Each row is followed by roughly how far along a hidden order it lies, from 0 to 9. A new part has a new order.
[-1.58 -0.35  0.71  2.29  1.10  1.34 -0.96  1.20 -1.57 -0.25 -0.02  1.43
  1.95 -1.15  0.91  0.29  5.83  1.11 -5.22 -0.68 -2.11 -0.48 -0.58  0.04
  0.16]	2
[ 1.02 -0.48  0.93  0.62  1.64  2.08 -1.10 -0.06 -1.26  0.65 -1.12  3.85
  0.77 -1.82 -0.07  1.23  5.70  1.78 -0.63 -0.41 -3.04 -1.81 -0.69 -0.26
  0.00]	6
[-3.75  0.42 -0.31  0.44  0.38 -2.18  0.33 -0.06 -0.81 -0.84  1.28 -3.22
  2.22 -0.29  1.29 -0.18  0.07 -2.06 -9.40 -3.20  1.43 -2.15  0.95 -0.23
  0.89]	9
[-2.73 -0.12  0.58  0.16  0.92  0.94 -0.67 -0.42 -0.58 -0.09  0.63  0.29
  1.84 -1.48  1.38  2.88  4.23 -1.11 -7.07 -2.94 -1.15  0.30 -0.93 -0.64
  0.88]	2
[-1.02  0.08  0.39 -0.51  1.50 -0.51 -0.69 -0.88 -1.81  0.93 -0.20  0.76
  1.41 -1.26  0.06  3.18  3.70  0.26 -4.93 -2.57 -1.27 -3.76 -0.22 -0.17
 -0.41]	3
[-0.34 -0.73  0.98  1.82  1.68  1.93 -1.45  0.96 -1.74  0.11 -0.87  3.05
  1.63 -1.24  0.30  1.02  5.60  1.79 -2.97 -0.89 -2.70 -1.20 -0.72 -0.12
  0.17]	3
[-0.86 -0.13  1.28  0.05  1.60  2.81 -0.71 -0.22 -0.59  0.65 -0.32  2.71
  0.32 -1.47  0.71  2.27  4.90  0.13 -2.67 -1.31 -2.27  1.86 -1.19 -0.69
  0.38]	1
[-0.35  0.30  0.16 -0.39  0.85 -0.01 -0.23 -0.52 -1.13  0.19 -0.47  0.89
  0.46 -0.08 -0.08  0.47  0.09  0.41 -0.44 -1.06  0.14 -0.73  0.35 -0.15
  0.45]	9
[-2.77  0.09  0.13 -0.43  1.10  0.14 -0.81 -0.63 -1.56 -0.06  0.45 -0.61
  2.07 -1.24  1.25  3.65  2.56 -0.96 -6.96 -3.23 -0.37 -0.38 -0.78 -0.53
  0.68]	1
[-1.15  0.30  0.03 -0.37  1.19 -1.74 -0.34 -0.82 -1.89  0.30 -0.24 -0.71
  1.70 -0.14  0.16  1.78  0.04  0.29 -4.38 -2.40  0.52 -3.40  0.59 -0.11
  0.04]	7
[ 0.00  0.19  0.19  1.49  0.39  0.35  0.02  0.43 -1.42  0.65  0.22  1.96
  1.59 -0.59  0.37  0.41  5.40  0.43 -3.41  0.45 -2.21 -1.77 -0.32  0.57
 -0.16]	5
[-1.26 -0.09  0.35 -0.58  1.16  0.31 -0.89 -0.79 -1.54  0.62 -0.04  0.54
  1.21 -1.28  0.60  3.44  3.02 -0.13 -4.28 -2.36 -1.03 -0.84 -0.70 -0.45
  0.23]	2
[ 0.93 -0.62  0.34  1.07  0.93  2.63 -0.71  0.08 -0.99  0.43 -0.46  3.30
  0.99 -1.22  0.16  1.24  6.26  0.84 -0.42  0.41 -3.08  0.86 -1.13 -0.02
  0.44]	6
[-1.15  0.81 -0.32 -0.03  0.91 -2.55  0.00 -0.74 -2.15  0.37 -0.11 -0.62
  1.08 -0.01  0.04  1.38 -0.10  0.01 -4.22 -2.05  0.58 -4.28  0.57 -0.03
 -0.13]	8
[-1.11 -0.25  0.06 -0.73  1.14  0.61 -0.69 -0.57 -1.02 -0.29 -0.28  0.24
  1.38 -0.34  0.68  2.15  0.36 -0.48 -2.36 -1.96  0.16  1.46 -0.38 -0.66
  1.34]	8
[ 0.14  0.13  0.08 -0.73  0.83  0.51 -0.54 -0.66 -1.33  0.56 -0.36  0.56
  0.53 -0.67  0.20  2.74  1.50  0.80  0.31 -0.77 -0.75  0.53 -0.81 -0.03
 -0.33]	5
[-0.40  0.91 -0.45  0.46 -0.33 -2.04  0.82 -0.15 -0.67  0.58  0.49 -1.19
  0.35  0.53  0.15 -0.09  0.32 -0.21 -2.06 -0.09  0.43 -2.41  0.76  0.66
 -0.62]	9
[ 0.96  0.73  0.30  1.75  0.31 -0.90  0.10  0.51 -2.04  1.39 -0.15  1.98
  0.93 -0.46 -0.37 -0.32  5.19  1.80 -1.13  1.46 -2.46 -4.79  0.23  1.20
 -1.49]	5
[-0.35  0.19  0.76 -0.06  1.36 -0.16 -0.67 -0.82 -1.24  0.99 -0.57  1.72
  0.12 -1.45 -0.18  2.74  3.53  0.71 -3.28 -1.84 -1.41 -3.25 -0.25 -0.22
 -0.85]	2
[-2.26 -0.06  0.57 -0.03  1.11  0.23 -0.54 -0.46 -1.17  0.18  0.59  0.03
  2.10 -1.20  1.06  2.84  4.14 -0.88 -6.39 -2.79 -1.16 -0.84 -0.63 -0.30
  0.49]	3
[-0.17 -0.12  0.91  0.78  0.35  2.71 -0.06  0.53 -0.33  0.52  0.23  1.70
  0.32 -0.70  0.80  1.08  5.79  0.19 -1.68  0.45 -2.54  2.82 -1.27 -0.11
  0.08]	2
[-0.54  0.30  0.15 -0.61  0.85  0.00 -0.20 -0.47 -1.29  0.10 -0.36  0.56
  0.90  0.18  0.21  0.68 -0.12 -0.02 -1.42 -1.37  0.27 -0.50 -0.05 -0.35
  0.80]	9
[-0.14  0.28  0.87  0.67  0.63  1.37  0.13  0.22 -0.54  1.38  0.21  1.42
 -0.05 -0.11  0.78  2.00  4.85  0.09 -1.30  0.35 -2.18  1.93 -1.10  0.21
 -0.69]	0
[-2.68  0.05 -0.45 -0.26  0.42  0.63 -0.24 -0.17 -0.68 -0.57  0.90 -1.84
  2.09 -0.08  1.67  2.63  1.26 -1.40 -5.71 -2.12  0.35  2.95 -0.87 -0.41
  1.30]	5
[-0.73 -0.44  0.94  1.25  1.01  1.44 -0.60  0.05 -1.00  0.58 -0.06  1.72
  1.69 -1.02  0.77  1.13  5.57  0.48 -4.11 -0.78 -2.29  0.02 -0.66 -0.05
  0.17]	2
[-0.98  0.38  0.54  2.13  0.54  0.21 -0.24  1.01 -1.53  0.35  0.38  1.12
  1.62 -0.75  0.52 -0.21  4.95  1.07 -3.97  0.41 -2.02 -2.09 -0.17  0.71
 -0.53]	3
[-3.05  0.13  0.16  2.23 -0.20  0.61  0.46  0.73 -0.76 -0.02  1.75 -1.33
  2.16  0.09  1.84 -0.16  5.20 -1.52 -8.31 -0.32 -1.43  1.99 -0.65  0.29
  0.41]	1
[-0.26 -0.04  1.25  0.23  1.24  2.34 -0.51  0.18 -0.81  0.60 -0.26  2.45
  0.48 -1.23  0.40  1.31  5.38  0.43 -1.91 -0.63 -2.39  0.96 -0.95 -0.41
  0.08]	2
[-1.25 -0.37  1.04 -0.08  1.92  1.43 -0.86 -0.55 -1.01  0.69 -0.31  1.98
  0.87 -1.19  0.50  2.92  4.53 -0.12 -4.40 -2.45 -1.76 -0.29 -0.77 -0.53
  0.04]	1
[-1.39  0.52 -0.21 -0.23  0.55 -0.94  0.01 -0.43 -1.32 -0.01  0.08 -0.52
  1.27  0.25  0.61  1.13 -0.31 -0.51 -3.28 -1.66  0.61 -1.07  0.02 -0.23
  0.81]	8
[-0.32 -0.15  1.30 -0.30  2.10  1.16 -1.00 -0.80 -1.37  1.18 -0.84  2.87
  0.27 -1.57 -0.13  2.92  4.11  0.72 -2.23 -1.90 -1.88 -1.08 -0.59 -0.42
 -0.51]	0
[-1.57  0.01  0.13 -0.67  1.03  0.01 -0.68 -0.75 -1.42  0.19 -0.08 -0.17
  1.82 -0.80  0.58  3.17  1.34  0.02 -3.62 -2.22 -0.17 -0.37 -0.69 -0.12
  0.23]	4
[-0.99  0.50  0.26 -0.30  0.87 -1.08 -0.43 -0.85 -2.01  0.70 -0.09 -0.01
  1.33 -0.94  0.41  3.03  2.29  0.38 -3.15 -1.85 -0.71 -3.23 -0.45  0.15
 -0.69]	3
[-0.90 -0.57  0.66  1.38  0.82  2.15 -0.57  0.18 -0.83 -0.02  0.07  1.75
  2.05 -1.11  1.46  1.03  5.93 -0.05 -3.83 -0.79 -2.17  1.72 -1.04 -0.28
  1.09]	5

Part 2:
[ 0.16  5.49  1.53 -2.27  0.17  1.85  2.09 -2.06 -1.38 -1.61 -2.19 -0.67
  0.15 -0.65  0.38  0.32  2.46  1.51 -0.53  4.46  3.75 -1.60 -0.54 -4.41
 -3.12 -0.72 -0.11  0.20  1.78  0.89  3.47 -1.10 -0.23]	4
[-0.51 -2.02  2.23 -1.27  1.19 -1.65  1.37 -1.50 -0.73 -1.00  1.96  3.75
 -0.12  0.63  1.94 -0.90 -1.73  3.04  0.41  2.46 -0.21 -0.54  1.40 -5.92
 -1.78  1.07  0.41 -2.54  1.09 -0.65  4.41  0.08  2.85]	0
[ 0.23 -3.74  1.91  0.36  0.79 -0.26  0.77 -0.64  1.21  0.22  1.35  0.45
  1.05  0.91  0.50 -0.49 -1.02  0.66 -0.64  3.21 -0.31  2.16  0.25 -7.17
 -1.38 -0.37 -0.30 -0.65 -1.06  0.65  1.22 -0.41  1.43]	5
[-0.79  1.95  1.49 -4.27  3.81  2.09 -0.12 -2.47 -1.77 -0.16 -1.83 -1.11
  1.33 -0.35  3.06  0.03  4.24  2.07 -1.86  9.01  2.27 -2.86 -2.04 -3.32
  0.77 -0.76  0.38  0.02  5.09  0.40  2.15 -0.09 -1.14]	3
[-0.43 -0.43  1.67 -4.02  3.37  5.11 -1.86 -1.70  0.66  0.39 -0.89 -2.38
  2.15 -0.27  1.66 -0.42  3.97  0.13 -2.12  7.34  2.24  0.24 -0.67 -7.11
  0.81 -1.26 -0.35  2.46  3.25  0.82 -0.99  0.09 -1.38]	7
[ 0.06  3.37  1.08  4.04 -2.17  4.92  2.70 -2.80  0.01 -0.43 -2.69 -1.44
 -3.10 -0.54  0.33  0.26  4.17  1.88  1.45  5.05  6.67 -2.44 -1.78 -3.70
 -3.80 -1.11 -0.14 -2.19 -0.23  2.52  1.94 -0.80 -0.56]	8
[ 0.38  1.59  0.95 -3.12  0.52  4.70 -1.60  0.02 -1.51 -0.27  2.85 -1.47
 -0.35 -1.09 -1.46 -2.40  0.78  2.61 -0.18  7.60  1.14  1.22  1.89 -4.54
  0.45  1.36 -0.38  4.11  3.99 -0.75  0.01 -0.19  0.58]	4
[-1.03 -4.21  1.18 -2.99  4.67  1.16 -1.30 -2.65 -0.52 -0.34 -0.83 -2.62
  1.17 -0.26  5.34  0.79  5.59  1.71 -1.64  8.97  0.13 -0.36  1.21 -7.36
  2.83  0.36  0.22 -1.25  3.35 -0.45  4.09  1.19 -0.01]	3
[ 0.09  6.36  1.89 -4.23 -0.16 -0.86  2.21 -1.72 -2.33 -3.05 -2.84 -0.12
  1.73 -0.74  0.76  0.69  0.35  0.47 -1.11  4.81  2.29 -1.44  0.11 -0.16
 -3.31 -0.32 -0.05  1.66  2.55 -0.02  4.31 -1.30  0.37]	2
[-0.16  5.32  1.76 -5.09  0.80  0.50  0.89 -1.58 -2.18 -2.37 -1.71 -0.86
  2.31 -0.64  1.07 -0.07  1.37  1.29 -1.36  6.67  2.52 -0.95 -0.46 -1.59
 -2.75 -0.30 -0.09  1.55  2.77 -0.13  3.89 -1.00  0.23]	3
[ 1.51 -0.94  2.70  2.60 -2.69 -0.32  2.81  0.96  0.83 -0.48  0.67  1.47
  0.90  0.86 -1.45 -0.49 -4.03  0.08  0.60  0.52  0.81  2.34  0.58 -3.16
 -3.89 -0.79 -0.64  0.42 -3.40  1.41  1.50 -1.21  2.16]	6
[ 0.09 -2.61  1.08  1.29  1.43  1.38  0.74 -0.70  0.16  0.72  0.43 -0.22
  0.33  0.57  1.47 -0.61  1.08  1.54 -0.45  4.67  0.26 -0.09  0.07 -4.96
 -0.27 -0.46 -0.11 -1.12  1.01  1.11  1.94 -0.04  0.39]	4
[ 0.44  2.62  0.78 -0.58  0.64 -0.81  2.75 -1.01 -1.25 -1.88 -1.09 -0.42
 -0.04 -0.49  0.89  0.50  1.60  1.54  0.06  3.85  1.65  0.69  0.90 -2.94
 -2.61 -0.10 -0.22 -0.48 -0.56  0.53  4.74 -0.79  1.04]	4
[ 1.38  4.92  0.46 -0.35 -0.86 -3.30  2.77  1.42 -2.84 -1.32 -1.13  0.97
  0.69 -0.25 -1.07 -0.68 -4.46  1.10 -0.23  3.33  0.56 -0.42 -0.63  2.03
 -1.32 -0.13 -0.19  1.38  1.24  0.59  4.77 -1.48  0.81]	2
[-0.12  1.00  1.35 -2.67  1.20  4.40 -0.80 -0.78 -0.02  0.01  2.58 -0.52
  0.10 -0.70 -0.15 -2.04  1.10  1.98 -0.54  9.99  0.88  0.93  1.36 -5.54
 -0.35  0.81 -0.30  2.70  2.48 -0.46 -0.50 -0.06  0.94]	4
[ 0.55  3.90  1.23 -2.40 -1.58  3.71 -0.19 -0.01 -1.24 -1.10  2.24 -0.65
 -0.64 -1.24 -1.68 -2.24  0.41  2.14  0.29  3.84  1.31  1.27  2.12 -3.05
 -1.92  1.37 -0.43  3.73  2.08 -0.59  0.77 -0.54  1.32]	5
[ 0.37 -7.75  0.31  1.37  2.24 -1.90 -0.31 -0.25  0.10 -0.18  0.16 -5.05
  0.13 -0.15  4.85  1.18  3.67  1.78 -0.94  5.95 -2.39  3.63  3.45 -9.47
  3.60  0.86 -0.27 -1.66 -1.34 -0.57  6.04  0.63  1.12]	7
[ 0.45 -1.78  0.71  1.27  2.20  2.24  0.11  0.93  0.02  2.36 -0.24 -1.57
  1.57  0.67 -0.10 -1.26  0.21 -0.10 -1.22  6.36  0.59 -0.05 -2.93 -3.76
  0.83 -2.37 -0.38  0.75  3.27  2.21 -0.78 -0.67 -1.29]	7
[-0.32 -2.84  1.42  1.25  2.73 -0.28  0.69 -0.87 -0.69  0.52  1.92  2.34
 -0.82  0.62  1.93 -1.20 -0.78  3.85 -0.17  4.56 -1.16 -0.69  0.11 -5.60
 -0.07  1.04  0.39 -2.30  1.77 -0.07  3.94 -0.03  1.66]	1
[ 0.67 -9.12  0.61  1.86  0.76 -1.54  0.36  0.52  0.54 -0.21  0.52 -2.76
  0.35 -0.01  1.81  0.51  0.75  0.98 -0.24  5.07 -2.02  3.46  2.63 -5.11
  1.12  0.05 -0.45 -0.66 -1.94  0.13  4.61 -0.11  1.53]	7
[ 0.03 -0.36  0.96 -1.65  2.37  0.30  0.50 -0.84 -1.17 -0.21 -0.39 -1.32
  1.13 -0.09  2.37 -0.13  1.09  1.77 -1.12  6.99 -0.10  0.34 -0.23 -3.71
  1.07 -0.17  0.03 -0.44  2.01  0.09  3.60 -0.24 -0.11]	3
[ 0.33  3.60  1.45  0.03 -1.48  3.93  0.87 -1.79 -0.88 -0.87  0.09 -0.68
 -1.32 -0.72 -0.34 -1.31  1.10  1.89  0.82  4.55  2.91 -0.21  0.39 -3.60
 -2.67  0.13 -0.35  0.66  0.88  0.20  1.17 -0.58  0.58]	6
[ 0.47 -0.81 -0.29  1.81  3.93  0.07  0.03  1.66 -2.12  2.55  0.23  0.20
  0.01  0.44  0.58 -2.70 -0.95  2.60 -0.90  9.08 -1.41 -1.98 -5.13 -1.64
  1.98 -0.32  0.09 -0.56  6.09  1.35  2.56 -0.20 -0.95]	2
[ 0.84 -2.48  1.35  0.98  0.93  0.84  0.75  1.05  0.18  1.43  0.18 -0.20
  1.88  0.73 -1.10 -1.12 -1.47 -0.39 -1.08  5.58  0.12  1.97 -1.68 -3.82
 -1.30 -1.80 -0.62  2.44  1.04  1.75 -0.23 -1.14 -0.19]	6
[-0.89  2.49  2.27 -4.84  2.34  0.63  0.72 -2.40 -1.54 -1.81 -0.86  0.73
  1.47 -0.31  1.94 -0.02  1.92  2.28 -1.08  6.44  1.31 -1.63  0.22 -3.49
 -2.16 -0.01  0.22 -0.04  3.18 -0.42  3.71 -0.27  0.72]	1
[ 0.55  3.06  0.96  3.41 -0.25  2.06  2.05 -0.71 -0.36  0.74  0.91 -0.61
 -1.56  0.08 -0.30 -0.87  0.90  1.59  0.47  5.53  3.18 -1.61 -2.38 -1.68
 -1.79 -1.28 -0.21 -1.33  1.82  2.43  1.72 -0.95 -0.65]	6
[ 0.60  3.09  1.58 -2.33 -0.33  5.39 -0.96  0.53 -0.44 -0.48  2.38 -1.44
 -0.11 -1.22 -1.60 -2.36  0.03  1.86 -0.22  4.81  1.69  1.82  1.75 -4.23
 -1.05  0.52 -0.65  5.12  2.23  0.08 -0.61 -0.49  0.75]	6
[-0.92 -6.55  0.81 -0.34  5.51  4.26 -1.88 -2.90  0.38  1.81 -0.89 -5.32
 -0.82 -0.35  5.85  0.59  8.15  2.28 -1.86  9.43  1.72 -0.86 -0.38 -9.99
  4.62 -0.46  0.07 -2.56  3.96  0.98  2.06  1.31 -1.91]	7
[-0.87  2.34  1.79 -5.53  3.41  1.89 -0.14 -3.48 -1.77 -1.51 -1.68 -0.74
  1.77 -0.65  3.28  0.29  4.16  1.97 -2.09  8.25  2.22 -1.50 -0.24 -4.13
 -0.18 -0.24  0.23 -0.69  4.19 -0.36  3.47  0.18 -0.36]	2
[ 0.06  5.47  1.41 -2.77 -0.43 -0.25  2.40 -2.12 -1.84 -2.45 -2.25 -0.20
  0.65 -0.68  0.75  0.28  0.92  1.51 -0.69  4.08  2.86 -1.53 -0.56 -0.76
 -3.56 -0.78 -0.25  0.68  1.65  0.63  4.00 -1.25  0.44]	4
[ 0.67 -3.55  2.17  1.02 -0.34  3.82  0.48  0.45  3.12  1.47  0.23 -1.94
  3.31  0.98 -0.69 -0.03 -0.28 -2.81 -2.10  3.73  1.89  3.20 -2.02 -6.28
 -1.43 -3.49 -0.84  3.32 -0.81  2.65 -3.30 -1.26 -0.57]	9
[ 0.61  2.59  1.25 -1.71 -0.43  4.47 -0.87  0.16 -0.41 -0.54  2.42 -1.38
 -0.23 -0.94 -1.80 -1.89 -0.72  1.26  0.02  4.89  1.35  1.67  1.61 -3.29
 -1.86  0.31 -0.61  4.55  2.26 -0.16 -1.75 -0.58  0.77]	6
